Below are the code and all the weights of a small trained network. Each question names an input and a target symbol and asks about switching units off, where a switched-off unit gives its printed mean instead of its output.

import numpy as np


def w(rows, s, z=0):
    codes = np.array(rows[::2]) - 128.0
    scale = np.full(codes.shape[1], s)
    scale[-1] = z or s
    return codes * scale


def f(y):
    return y / 2 * (1 + np.tanh(0.7978845608 * (y + 0.044715 * y**3)))


def softmax(a):
    e = np.exp(a - a.max(-1, keepdims=True))
    return e / e.sum(-1, keepdims=True)


def log_softmax(a):
    a = a - a.max(-1, keepdims=True)
    return a - np.log(np.exp(a).sum(-1, keepdims=True))


def net(x, mask):
    ids = ['αγδζηλμπσ'.index(c) for c in x.split()]
    T = len(ids)
    res = E[ids] + P[:T]
    u = 0
    for l in range(2):
        r = res
        for j in range(2):
            rows = slice(2 * j, 2 * j + 2)
            q, k, v = (r @ M[l][rows].T for M in (Q, K, V))
            z = softmax(np.where(np.tri(T) > 0, q @ k.T / 2**0.5, -1e9)) @ v
            o = O[l][rows]
            res = res + np.where(mask[u + j], z, o[:, -1]) @ o[:, :-1]
        u += 2
        y = f(res @ A[l][:, :-1].T + A[l][:, -1])
        res = res + np.where(mask[u : u + 16], y, B[l][:, -1]) @ B[l][:, :-1]
        u += 16
    return log_softmax(res[-1] @ U[:, :-1].T + U[:, -1])


Q, K, V, O, A, B = {}, {}, {}, {}, {}, {}
E = w([
[98,193,105,111,77,162,191],'α',
[147,138,80,127,131,184,131],'γ',
[91,152,254,203,157,140,119],'δ',
[175,180,203,64,157,90,178],'ζ',
[102,138,131,179,127,128,109],'η',
[163,174,157,149,122,121,35],'λ',
[179,66,68,163,110,107,94],'μ',
[133,65,139,149,203,141,207],'π',
[118,132,101,166,136,152,125],'σ',
],0.017)
P = w([
[139,199,99,233,126,74,137],'0',
[123,169,64,37,236,182,93],'1',
[183,195,119,254,102,85,158],'2',
[101,117,109,69,196,162,99],'3',
[203,183,137,252,92,104,168],'4',
[102,87,137,82,177,164,102],'5',
[222,174,152,248,83,120,177],'6',
[105,66,158,86,164,166,101],'7',
[237,164,165,250,83,138,186],'8',
[108,49,183,92,156,169,101],'9',
[249,157,179,248,72,146,200],'10',
[109,36,206,98,150,169,99],'11',
[237,161,204,249,67,143,220],'12',
],0.0095)
Q[0] = w([
[128,110,131,150,128,192,124],'0.h1',
[248,176,148,195,79,110,179],'0.h1',
[150,123,110,110,79,108,131],'0.h2',
[87,143,125,140,129,172,127],'0.h2',
],0.015)
K[0] = w([
[127,84,135,144,92,181,109],'0.h1',
[183,74,249,114,158,155,186],'0.h1',
[165,125,29,137,95,135,118],'0.h2',
[87,141,140,107,94,135,166],'0.h2',
],0.011)
V[0] = w([
[148,206,170,134,70,191,2],'0.h1',
[105,91,90,195,96,240,94],'0.h1',
[151,70,127,120,127,87,98],'0.h2',
[123,120,83,117,64,165,124],'0.h2',
],0.0091)
O[0] = w([
[77,179,109,138,61,151,12,208],'0.h1',
[21,205,33,121,161,39,126,4],'0.h1',
[154,154,120,128,72,2,174,93],'0.h2',
[63,69,119,188,98,75,123,99],'0.h2',
],0.0073,0.0019)
A[0] = w([
[100,121,121,86,140,171,20,218],'0.n1',
[174,194,82,219,184,133,144,134],'0.n2',
[94,100,158,61,161,209,169,139],'0.n3',
[110,250,152,99,84,99,182,116],'0.n4',
[25,96,114,185,98,135,182,145],'0.n5',
[155,107,104,201,49,29,172,141],'0.n6',
[148,41,99,129,206,125,87,150],'0.n7',
[60,161,215,190,188,77,140,127],'0.n8',
[141,254,131,97,101,100,189,110],'0.n9',
[99,217,76,193,39,92,133,170],'0.n10',
[210,192,116,110,137,113,70,101],'0.n11',
[65,195,165,81,149,124,145,152],'0.n12',
[32,111,62,55,70,103,74,254],'0.n13',
[192,91,131,119,119,113,193,177],'0.n14',
[163,111,17,131,78,124,134,239],'0.n15',
[169,176,171,203,54,105,81,30],'0.n16',
],0.0087,0.0033)
B[0] = w([
[165,152,186,46,132,141,173,208],'0.n1',
[105,223,134,148,117,102,251,223],'0.n2',
[74,30,136,163,87,45,58,183],'0.n3',
[207,130,144,89,185,167,128,168],'0.n4',
[147,31,121,167,90,150,81,158],'0.n5',
[30,124,125,188,55,73,125,254],'0.n6',
[155,136,203,59,185,136,117,180],'0.n7',
[112,154,174,140,255,140,126,158],'0.n8',
[204,139,87,109,193,186,137,167],'0.n9',
[68,205,86,143,208,173,48,231],'0.n10',
[114,121,113,86,44,112,137,186],'0.n11',
[133,102,184,82,163,55,144,161],'0.n12',
[193,50,159,81,95,73,181,213],'0.n13',
[128,178,94,142,46,99,128,240],'0.n14',
[51,85,171,116,181,191,169,234],'0.n15',
[98,166,183,139,61,100,87,254],'0.n16',
],0.0066,0.0073)
Q[1] = w([
[240,108,187,53,123,120,179],'1.h1',
[132,163,133,168,164,166,57],'1.h1',
[225,158,104,56,229,117,156],'1.h2',
[105,135,118,137,2,52,95],'1.h2',
],0.0066)
K[1] = w([
[185,143,50,123,90,113,88],'1.h1',
[114,168,204,144,169,125,166],'1.h1',
[130,56,77,3,180,79,65],'1.h2',
[124,239,95,197,12,101,168],'1.h2',
],0.0062)
V[1] = w([
[90,141,254,148,170,144,157],'1.h1',
[99,136,185,123,116,54,142],'1.h1',
[99,98,139,35,159,77,106],'1.h2',
[122,6,147,57,177,136,113],'1.h2',
],0.0067)
O[1] = w([
[107,107,244,106,130,91,174,254],'1.h1',
[155,119,168,115,117,115,99,194],'1.h1',
[117,183,126,79,81,110,104,91],'1.h2',
[135,163,95,58,120,131,116,28],'1.h2',
],0.011,0.0088)
A[1] = w([
[97,171,158,69,158,83,130,62],'1.n1',
[157,185,122,101,114,165,154,30],'1.n2',
[163,149,161,97,117,162,150,6],'1.n3',
[169,142,101,88,208,189,78,167],'1.n4',
[125,68,108,131,175,106,102,143],'1.n5',
[49,121,72,123,86,144,116,223],'1.n6',
[99,158,100,153,114,99,80,33],'1.n7',
[107,148,2,168,142,134,119,140],'1.n8',
[149,96,121,166,123,147,203,2],'1.n9',
[80,108,144,178,180,169,82,78],'1.n10',
[129,83,121,68,87,68,89,214],'1.n11',
[118,110,111,160,88,71,114,25],'1.n12',
[134,186,114,100,143,189,129,95],'1.n13',
[114,119,138,137,163,71,141,61],'1.n14',
[138,98,105,119,130,228,176,134],'1.n15',
[162,112,158,139,108,88,104,95],'1.n16',
],0.012,0.0041)
B[1] = w([
[129,74,41,128,110,138,117,251],'1.n1',
[150,95,149,174,153,132,143,164],'1.n2',
[129,88,83,192,134,118,131,190],'1.n3',
[203,120,84,141,188,10,41,164],'1.n4',
[159,115,168,157,65,130,172,152],'1.n5',
[75,30,138,83,68,124,182,149],'1.n6',
[120,127,75,186,86,2,118,142],'1.n7',
[71,121,91,35,148,153,129,149],'1.n8',
[159,153,99,58,117,165,97,244],'1.n9',
[175,119,60,107,136,150,86,209],'1.n10',
[69,189,166,142,174,156,155,216],'1.n11',
[178,119,136,49,211,77,170,193],'1.n12',
[119,101,175,118,183,98,130,166],'1.n13',
[144,182,96,116,133,156,137,185],'1.n14',
[144,123,191,113,81,33,131,145],'1.n15',
[78,113,82,98,81,182,110,221],'1.n16',
],0.0081,0.015)
U = w([
[230,165,119,71,195,95,26,195],'α',
[40,195,99,18,58,225,115,179],'γ',
[51,117,253,183,199,134,171,194],'δ',
[211,65,118,149,97,159,76,163],'ζ',
[171,147,112,203,182,134,95,27],'η',
[153,181,124,165,101,85,67,57],'λ',
[106,115,81,168,107,103,132,1],'μ',
[194,229,121,140,154,110,201,93],'π',
[124,160,64,156,137,219,115,32],'σ',
],0.0068,0.0037)

Each question gives the input, a string of symbols that net reads in full, and the target symbol t.
The units are the heads (2 rows each of Q, K, V and O) and the neurons (one row each of A and B). Each row of codes is followed by its name. A weight is (code - 128) times the scale printed after its matrix; where a second scale follows, it is the last column's (O, A, B and U).
mask holds one flag per unit, layer by layer, with each layer's heads first. A switched-off unit (its flag False) gives its mean, the last column of its rows in O or B, instead of its output. The means were averaged over made-up inputs and are rounded, as every weight is.
A unit's drop is (log p(t) with every unit on - log p(t) with that unit switched off) / (log p(t) with every unit on - log p(t) with every unit switched off).
The circuit of an input: a set's keep is (log p(t) with only the set's units on - log p(t) with every unit switched off) / (log p(t) with every unit on - log p(t) with every unit switched off). Starting from the 12 units with the biggest drops (on a tie, the unit counted first), units are removed one at a time, each time the one whose removal leaves the highest keep (on an exact tie, the one counted first), for as long as the keep stays at least 0.8.
units of the circuit, in order: the units of the circuit, biggest drop first
most important unit: the unit with the biggest drop
top k neurons: the k neurons with the biggest drops, biggest first
k most important neurons of layer l: the k neurons of layer l with the biggest drops, biggest first
input δ μ γ ζ δ μ μ ζ μ μ δ η, target α: top 2 neurons	[0.n10 0.n6]
input μ ζ λ η, target α: top neuron	[0.n6]
input ζ ζ η μ, target α: 4 most important neurons of layer 0	[0.n6 0.n16 0.n7 0.n3]
input μ γ α μ δ α η, target δ: units of the circuit, in order	[1.h1 0.n8]
input μ μ π λ ζ π σ δ π γ, target α: top 3 neurons	[0.n6 0.n16 0.n14]
input μ ζ μ α γ ζ η, target ζ: units of the circuit, in order	[0.h1 1.n11]
input α δ λ μ σ, target δ: units of the circuit, in order	[1.h1 0.n8]
input δ μ π ζ α μ α δ, target γ: top 3 neurons	[1.n1 0.n3 0.n13]
input δ μ γ μ ζ α, target α: 4 most important neurons of layer 0	[0.n6 0.n4 0.n9 0.n16]
input μ μ π γ λ γ μ λ μ λ γ, target π: units of the circuit, in order	[0.h1 0.n2]
input μ μ μ δ π δ λ ζ, target α: 3 most important neurons of layer 0	[0.n6 0.n9 0.n16]
input α λ α ζ σ, target ζ: units of the circuit, in order	[0.h1 1.n11]
input μ μ α μ μ μ γ α λ λ, target γ: top 3 neurons	[0.n1 0.n6 0.n14]
input μ μ μ α α α, target δ: most important unit	0.h2
input α α μ λ λ, target λ: units of the circuit, in order	[0.h1 1.n7]
input λ α μ ζ μ μ ζ μ α μ α λ, target γ: top 3 neurons	[0.n1 0.n6 0.n3]
input α μ η λ λ α α ζ α μ α ζ, target γ: units of the circuit, in order	[0.n6 1.h2 1.n4]
input μ α ζ μ π α μ δ, target α: top 4 neurons	[0.n6 0.n16 0.n8 0.n14]
input ζ ζ μ ζ μ ζ μ μ α ζ δ α σ, target δ: top 2 neurons	[0.n8 1.n1]
input μ λ μ μ μ η λ ζ μ λ μ ζ η, target ζ: top 2 neurons	[1.n9 1.n11]
input π α λ μ λ μ α μ μ α μ, target π: top 2 neurons	[1.n12 1.n9]
input μ ζ μ ζ μ μ π α μ δ γ σ, target α: 3 most important neurons of layer 0	[0.n6 0.n16 0.n14]
input α μ η γ, target α: top 2 neurons	[0.n6 1.n4]
input π μ ζ, target ζ: top 2 neurons	[0.n14 1.n11]
